Table B holds the same points as the rows below and some others, measured another way and shuffled. Each row below is followed by which row of B it is.
B:
1: [ 124  -40   14  131  -23  122  -55  -19  182  124  -21  -89   37   -1
  -91   74  -88   -6 -113    5  111  -96  -88 -332 -146  115  -52  -68
  115  -41]
2: [-122 -154   41   29 -145  105  -54  145 -325  -24  -99   69   64   23
   43  -32  149   55  -63   61   59   26  151   83  -39 -233   93  -61
  -29 -182]
3: [  82  -60   44   20 -134  175 -133  -16  151  214  -99 -111  -18  -99
   88  136  -64   68 -120    1  190   19  -61 -370 -109  115   24  -23
   73 -137]
4: [ -28  -68  390  -32 -367 -185  114   53   46  -21  186  181  196 -247
 -278 -197  230  -77  -92  177   39 -118  -46  110  -33   16  123 -205
 -332 -105]
5: [ 147  -14   86  148  -42   50    8  -41  267  125   65  -65   89  -37
 -221   29  -75  -58 -118   26   91 -167 -136 -335 -159  192  -75 -139
   51   -9]
6: [  12   40   16  -69 -111 -161   -5  -80   50  -92  -18   40   15 -154
  -15 -182   12   27  -23  113   22   34    2   89   58   26    1   67
  -74  -52]
7: [  81  -10  142   -4 -177  110  -91  -55  254  253  -34 -105    3 -183
    5  114  -41   42 -102   43  183   -4 -108 -372  -87  245    3  -84
  -23 -125]
8: [  33   57  -74   57   51 -171   54  -79   21 -177   19   38   48   -8
 -153 -211  -29  -26    0   96  -52  -62    8  125   20   12  -98   36
   16   41]
9: [-107  -24  -67  112   63   99  -15   48 -208   47 -102  -53   39   83
  -67   13   29   28   13   49   15  -33  125  -16  -34   28 -113 -125
   61 -102]
10: [-201  226 -158   81  264   64  -15 -121 -264 -116 -164 -105 -134   99
   34  -20    7   68  207  154  -81  145  205  289  168  160 -265   71
  122   56]
11: [ 141  -55   82  121  -83   75  -28  -10  220  117   33  -52   76  -41
 -146   39  -62  -29 -138   16  114 -131 -120 -326 -158  115  -23  -95
   57  -41]
12: [   4   45  -21  -33  -59 -144   -1  -82   15 -105  -24   29   18 -111
  -33 -172    2   23   -9  104    5   17   17   96   52   24  -30   59
  -44  -36]
13: [ 155  -95   50  111  -99   89  -56   13  188   75   10  -32   67  -21
  -91   25  -64  -16 -166   -1  125 -110 -110 -314 -169   13   27  -37
   88  -50]
14: [-106  117  -69  126  160  -14   42  -50 -207 -223  -38   17  -20  111
 -105 -122   47   -8  101  144  -95   26  130  296   80  -14 -157   53
   80   89]
15: [-155  212  -92  142  248  -33   72 -105 -224 -227  -44  -18  -48  124
 -141 -120   42   -8  180  180 -134   40  158  368  139  108 -254   35
   79  132]
16: [-144  -57   93   43  -99   73   -6   86 -234   59  -59   17   67  -21
  -56   -6  139   31   -1   93   44   -8  129   54  -15   -8  -14 -160
  -78 -153]
17: [-20  31 -28 -31 -58 -49 -46 -55 -27 -46 -77  -6 -13 -89  37 -97   5  51
  -8  89  37  56  45  46  45  19 -22  59  -9 -70]
18: [  92 -132    9  -54 -215  272 -242   16  127  290 -198 -138  -72 -133
  291  208  -82  143 -172  -44  275  110  -46 -477 -120   27  123   56
  105 -233]
19: [ -88   70   37   25  -17  -45    6  -35 -164 -203  -31   66  -22  -17
  -14 -139   97   21   49  160  -33   77  102  291   93  -68  -28   94
  -18   26]
20: [ 124   36  237   97 -140   -6   48  -70  365  202  130  -55  109 -164
 -286   23  -20  -77  -96   79  105 -173 -179 -335 -128  344  -73 -223
  -87  -22]
21: [ -12   61  -52   46   37  -89   22  -67  -18  -91  -25   -2   23  -24
  -97 -133  -14    2   15   94  -22  -21   37   78   28   59 -101    4
   10   -3]
22: [  26   -6  108 -139 -249 -195  -17  -61   71 -103    5   97   29 -246
   28 -214   67   37  -63  133   53   59  -18  114   69  -42  107   91
 -160  -89]
23: [-126  147   18   63   79  -96   63  -74 -197 -277    0   68  -25   25
 -100 -186  103  -10  114  199 -104   63  127  418  136  -16 -112   83
  -14   98]
24: [  -2   41   -5 -110 -122  -93  -59  -91   57   19  -86  -20  -26 -192
   84 -101   -9   76  -21   90   73   81   10  -12   61   90    2   60
  -64 -113]
25: [ 133  -64   -2  155  -11  104  -37    5  144   55   -2  -55   61   42
 -119   35  -78  -24 -129    0   91 -120  -81 -284 -158   36  -38  -49
  129  -17]
26: [-178  -79 -160   70   62  251 -131  100 -398   83 -255  -92  -46  129
  171  112   38  120   22   11   68  102  225  -14   -9 -106  -56  -33
  142 -190]
27: [-145  -30   94   95  -44   46   41   76 -222   34  -19   19   94   18
 -158  -31  135   -7   18  104    3  -61  120   78  -21   34  -72 -202
  -74 -106]
28: [ -34   86 -172   20  110  -39  -34  -96  -59  -55 -122  -71  -45    3
   21  -84  -71   55   50   72  -10   48   78   45   60   86 -144   62
   89  -28]
29: [-176  -57   29   22  -77  152  -68   86 -288  114 -145  -36   16   -7
   59   60  113   83   13   67   75   61  168    5    1   -8  -19 -127
  -27 -198]
30: [  51   -6   65  -45 -156 -240   44  -46   42 -212   62  133   80 -140
 -106 -277   58  -20  -64  126  -14  -27  -20  182   34 -101   63   77
 -113  -11]
31: [-171  193 -179  110  272   78  -17 -103 -245 -106 -163 -108 -112  127
   14   -9  -13   57  180  127  -74  112  186  231  130  141 -263   55
  150   57]
32: [-137  146    4   44   71  -63   35  -75 -206 -235  -35   45  -42   15
  -52 -151   96   14  118  192  -84   90  138  382  143    5 -109   88
  -10   70]
33: [-120   98  -28   24   43  -27  -11  -50 -236 -243  -79   50  -62   23
   41 -141   86   44   87  162  -52  127  147  356  133  -90  -55  147
   28   41]
34: [ 121  -22  116  104  -96   22    5  -29  222   89   65  -30   84  -72
 -182   -1  -31  -43 -110   52   90 -129 -118 -252 -129  142  -32 -108
    8  -23]
35: [  22    1  -65  -51  -71 -102  -48  -59   -5  -85  -70   16    0  -99
   48 -146  -19   54  -39   73   35   45   26   42   36  -39    6   96
   -3  -74]
36: [ 143 -140  226  -54 -362   87 -117   25  248  191    2    2   51 -234
   59   56   16   41 -215   27  232  -11 -141 -369 -139   17  191  -26
  -72 -175]
37: [-151  148  -77   50  133    6  -10  -77 -246 -195 -108   -9  -87   50
   31  -97   57   53  135  162  -66  133  168  333  145   10 -138  118
   63   49]
38: [ 150  -46  199  108 -161  -26   39  -14  275   64  133   21  129 -104
 -262  -42    1  -79 -144   63   85 -177 -155 -244 -152  126    8 -138
  -49  -10]
39: [   7   64  -53    7    3 -162   27  -84   15 -136   -7   26   29  -62
  -90 -193  -11    2    7  104  -32  -14   20  120   49   36  -73   42
  -15    0]
40: [ 109  -46   32   74  -79  153  -98  -25  195  208  -62 -119   13  -65
   -6  119  -87   34 -120   -1  162  -47  -87 -395 -134  159  -24  -67
   87  -98]
41: [-153  -16 -185   86  124  238 -116   41 -292  139 -249 -150  -54  115
  127  136  -19  114   44   11   64   78  190  -96  -10   42 -140  -71
  159 -165]
42: [ -84  -53   51   65  -69   36    2   62 -151   35  -40   10   77   -8
  -94  -37   83   10  -24   79   34  -45   84   11  -36   -1  -33 -135
  -41 -119]
43: [-169  247 -132  186  338  -13   85 -120 -227 -212  -54  -58  -57  172
 -176  -98   13  -20  213  175 -160   24  169  356  133  174 -331    5
  121  161]
44: [ -11  -48  306   86 -217 -173  160   58   32  -54  205  153  225 -120
 -400 -195  184 -122  -73  153  -16 -212  -41   94  -71   44   19 -259
 -242  -40]
45: [-157  159  -62   47  129   -3   -1  -88 -237 -175 -105  -14  -83   39
   19  -91   60   47  141  166  -67  128  167  329  148   46 -152   97
   47   50]
46: [  -8   41 -342   89  233   21  -70  -66 -140 -111 -188  -98  -59  144
   64  -69 -140   69   32    5  -26   33  113   15   20  -36 -173  122
  238  -13]
47: [ 144 -114  168   44 -235   32  -41   26  200   64   55   33   90 -122
  -88  -19    9  -17 -187   39  139  -92 -125 -258 -146  -16  116  -44
  -29  -81]
48: [ 158  -54  277   47 -262  -29   20  -20  337  120  140   24  124 -198
 -215  -26   23  -64 -169   76  132 -149 -187 -292 -145  159   63 -140
 -116  -53]
49: [  61  -20  137  -85 -243 -265   43  -41   78 -203   86  160   91 -206
  -96 -288   85  -19  -85  140    4  -22  -44  179   33 -110  118   79
 -173  -27]
50: [ 177  -53   43  217    8   41   32   -2  228   39   92  -31  127   52
 -287   -8  -83  -90 -144    5   57 -227 -138 -307 -204   91  -78 -135
  103   37]
51: [  15   61   -3  -39  -64 -144    5  -95   66  -71  -14   14   15 -128
  -47 -162   -6   16   -6  111   12   12   -2   61   50   77  -45   40
  -53  -36]
52: [ 122  -72   84   82 -125   96  -57    5  182  120   -1  -44   52  -61
  -71   51  -44   -4 -141   17  135  -83  -98 -310 -140   68   21  -61
   47  -69]
53: [ 129  -68   15  123  -46  121  -62    2  163  105  -20  -70   44    0
  -76   63  -80   -3 -136   -2  119  -94  -90 -328 -154   62  -21  -48
  117  -49]
54: [ -87  104   33   59   31  -94   55  -54 -148 -237    9   72    2    8
 -108 -176   93  -13   70  176  -77   36   95  331   96  -27  -78   63
  -26   67]
55: [  11   43  -59  -22  -27 -127   -6  -82   28  -67  -42    1   17  -92
  -36 -153  -26   25   -8   83    8    3   13   39   40   52  -60   38
  -16  -45]
56: [ -38   64  -86  -20    9  -30  -50  -79  -37  -14 -109  -53  -37  -67
   51  -67  -28   67   26   82   29   67   60   26   59   83  -80   51
   27  -65]
57: [-144  -20  -45   43   10  133  -61   39 -226  108 -150  -78   -4   21
   38   53   46   73   29   58   54   41  140  -28    2   57  -86 -108
   29 -155]
58: [ 100   -6   48   91  -47  128  -66  -45  207  183  -34 -116   14  -58
  -59  101  -82   13  -90   19  136  -60  -90 -349 -119  199  -63  -81
   78  -60]
59: [ 115   -7   49  127  -24  106  -34  -40  211  144    2  -96   43  -25
 -128   76  -79  -15  -96   21  105 -103  -99 -332 -134  188  -78 -102
   85  -30]
60: [ 106  -55    5  109  -41  118  -67   -6  129   94  -35  -68   32   -3
  -52   55  -72    7 -116    8  114  -69  -65 -284 -133   59  -25  -37
  110  -50]
61: [ -42 -263 -277  267  150  151  -34  246 -537 -328 -125  113  110  407
  -45 -113   41    3 -114  -41  -59  -98  215  178 -151 -614   42   66
  288  -38]
62: [   8   62   96  -85 -155 -223   35  -98   97  -89   40   68   45 -210
  -84 -215   50    1  -14  144    8    6  -23  122   69   85    4   24
 -153  -42]
63: [ 102    5  -43  193   90  125  -21  -33  147  101  -15 -115   41   72
 -162   69 -109  -28  -67    7   65 -127  -63 -298 -141  167 -143  -98
  158    9]
64: [ 151  -73  111  112 -126   34  -11    6  203   42   65    2   94  -49
 -160  -15  -27  -45 -158   32  100 -134 -121 -256 -155   35   27  -67
   29  -28]
65: [  80  -98 -213  116   77  282 -189   23  -29  106 -218 -151  -67  121
  179  159 -151   99 -113  -70  144   38   26 -343 -131  -67  -31   89
  296 -102]
66: [  94  -29   34   77  -60  167  -96  -29  191  221  -64 -134    4  -61
  -13  135  -85   34 -101    1  160  -38  -80 -394 -124  190  -47  -79
   88  -96]
67: [-105  -59   36   32  -87  106  -50   62 -179   96 -103  -26   32  -26
   14   27   79   56  -18   63   75   17  104  -37  -23    4  -14 -112
  -23 -162]
68: [   7   -7   12  -37 -112 -102  -23  -34  -17 -108  -29   53   22 -101
    3 -155   31   30  -42   97   28   31   24   91   33  -61   33   71
  -43  -58]
69: [-122  156   36   56   66  -60   50  -85 -134 -162  -13   21  -26  -10
 -100 -122   86   -2  115  185  -69   56  107  300  121   95 -136   27
  -27   63]
70: [ -77 -113   56   15 -145   62  -44   93 -187   26  -72   35   64  -33
    5  -29  102   43  -66   64   72    0   90    1  -44 -111   56  -78
  -44 -164]
71: [ -36   85  -98   15   63  -18  -34  -92  -24   -2 -102  -76  -38  -37
    7  -54  -45   48   41   78   14   44   59    8   49  132 -132   20
   50  -40]
72: [  91  -38   69   74  -94  102  -61  -22  172  149  -20  -76   31  -68
  -59   66  -47    8 -109   25  131  -59  -82 -301 -120  132  -19  -73
   48  -76]

[ -57  -77  -89  -21  -31 -139   -2  -98 -131   62   86   32  -32   15
    5  -54   -5   43    4   90   33  -10  -44   31   28   40    0   80
  -46   24   24]  6
[ -84 -101 -174  -83   74 -184  -65    0 -192  127  130   92    2   54
  -51  -26   19  141 -124   83  103  -72  -16   69    0   71   12  132
  -93   51   47]  48
[ -46  -30  -61   77 -357  -94  203 -281   50  -71   32  -46 -112 -109
  125  -74  -55 -179  298  175  -94  110 -118  -90  136  -94 -150  -32
   -8  -31    6]  65
[-124   -1   -7  -15    9  -30   12  -12  -83   79  117  -48 -154   82
   37  -73   87   63  -11  -54  -45  -64   -3   87  103   -4 -101  210
   16    6   45]  45
[ 105  -29  113   29    7  -92  -22 -157 -126  -42  -47  -28   22   -4
   47  -67  -54  -52  120   95   25   39  -54  -51  -62   70  108  -85
   49   -7  -53]  5
[  53   57   64  131 -248    9   16 -247   66 -144 -162 -157  -74   33
  120  -48  -12 -229  217   18 -171  112  -98  -34   91  -38   99 -103
   15 -110  -63]  41
[  -2  -74  117  -41   79 -173   87 -111 -216   82  155   42  -55  -48
   59 -118  -29   55  106  127  104  -20  -23  -27  -42   76 -105   99
   93   75    8]  50
[ 261 -143  -49  -61  187  122 -270   38  -98  -69  -78   83  256  -72
 -233   68 -164  229 -100  153   89  -37    4 -115 -232   61  362 -318
  -78   18  -58]  4
[ -91  -54  -70  -55   18 -106   26  -14 -127   94  149   34  -81   20
    7  -55   31   88  -11   51   43  -62  -13   34   46   12 -110  150
  -14   41   49]  11
[ -81  -64  -24  -45  -19 -104   99  -56 -119   84  181   38 -100  -40
   32  -81    5   71   70   94   43  -38  -21   -7   46   -3 -174  143
   23   54   49]  25
[  -6   68  -98  -75   11  100  -35  187   21  -16   50  -21  -86   24
  -22   48   54   61  -11  -48   -8 -121   37  -48   51 -108 -156   25
   -6  -17   53]  60
[ -61   -2 -383  -17 -269  310  -69  133  268  -93   10  -36  -57  -38
 -152  130   10  100  -32   -8 -192  -60   -8  -53  176 -261  -64  -87
 -197  -82   79]  18
[ 133  -17  -47   56 -116  115 -120 -101   60 -136 -146  -65   61  -14
  -53   29  -67  -36   74   59  -99   46  -56  -73  -14  -39  211 -217
  -62  -74  -55]  24
[ 187  -43   41   88 -151  191  -73 -172   98 -180 -140  -81   72  -95
  -65    7 -126  -28  169  107 -137   87  -65 -129  -38  -61  220 -291
  -17  -70  -67]  40
[ -63  142  243  -16  182  -81  -11   66 -179   70   46 -129 -220  200
  166 -108  167  -47   12 -195    0 -105   39  105   59   67 -145  275
  173  -13    9]  43
[ -85  -29   22  -33   98  -47  -37   -2 -141  102  120  -24 -104   89
    2  -77   70  115  -57  -39    0  -74   11   95   42   45  -36  195
   22   28   33]  69
[  51  121   83  -68  138   81  -50  204  -53  -18   24  -59 -103   69
   39   14   78   24   17 -102   28 -137   64  -46   -1  -47 -151   44
  101  -15   22]  14
[ 141   40  147   45  -19  232  -60  -22   64 -133  -78 -122  -36  -26
  -16  -12  -35    2  132  -26 -122   -4   -3  -92  -13  -69   67 -145
   76  -53  -43]  28
[ 266   40  134    2   58  121 -115   14  -16 -164 -154  -52   95  -49
  -19   36  -91  -38  130   58   12   -5   -6 -171 -138  -11  146 -295
   70  -43  -77]  54
[ 200   43  132   -7   89  115 -100   42  -37 -111  -94  -54   40  -18
  -20   14  -50    3   89   19    9  -34    8 -123 -104  -10   89 -190
   79  -30  -53]  23
[ -30   67 -220  -45    6  210 -198  225   94  -32  -37  -65  -53  126
 -113  100   87  114 -162 -140 -102 -127   41   44   89 -115   35   13
 -115  -74   46]  7
[ 87  97  54 -20  60 188 -99 139  35 -80 -51 -93 -65  47 -16  32  40  29
  21 -96 -62 -89  38 -54   3 -78 -15 -55  53 -49  -3]  9
[ -98   11    5   12  -40  -81   11  -82  -86   47   53  -66 -136  102
   75  -81   79  -21   22  -41  -54  -19  -29   83  101   17  -48  172
   10  -22   21]  71
[ -61  -25 -117  -90   21 -181   27   40 -154   84  128   71  -52   19
   29  -23   25   42   -6   80  112  -73  -10   -6   22   15 -145  112
  -22   41   50]  64
[ -58  -23 -128  -88  121  -36 -108  125 -123   91   94   32  -36   91
  -63    7   58  153 -146  -24   54 -121   30   60   15   18  -17  124
  -57   21   51]  62
[ 170  146  149    7   27   69  -68   54   -6 -140 -153 -108  -35   51
   88   19   13 -139  138  -54  -18  -32    3 -110  -40  -34    6 -145
  106  -73  -55]  63
[ 218   18  137   39   12  121  -97  -63   -3 -148 -141  -74   58  -35
  -15    3  -83  -39  134   51  -38   23  -23 -125  -95   -8  169 -245
   58  -50  -76]  32
[-147  -23 -107  -42    8   35  -19   60  -40   96  155  -23 -142   69
  -35  -36   86  143  -82  -56  -55  -96   15   94  119  -45 -111  216
  -41   10   76]  58
[  31  133  157   11   77  303  -90  153   80  -69  -20 -176 -167   96
    0   -6  100   56   23 -214 -158 -107   65    7   68 -105  -60   54
  108  -64    6]  31
[-104    2   -8  -20    1    1   20    6  -62   61  120  -46 -147   57
   23  -62   72   68    5  -43  -45  -63    3   61   97  -25 -120  182
   20    7   47]  37
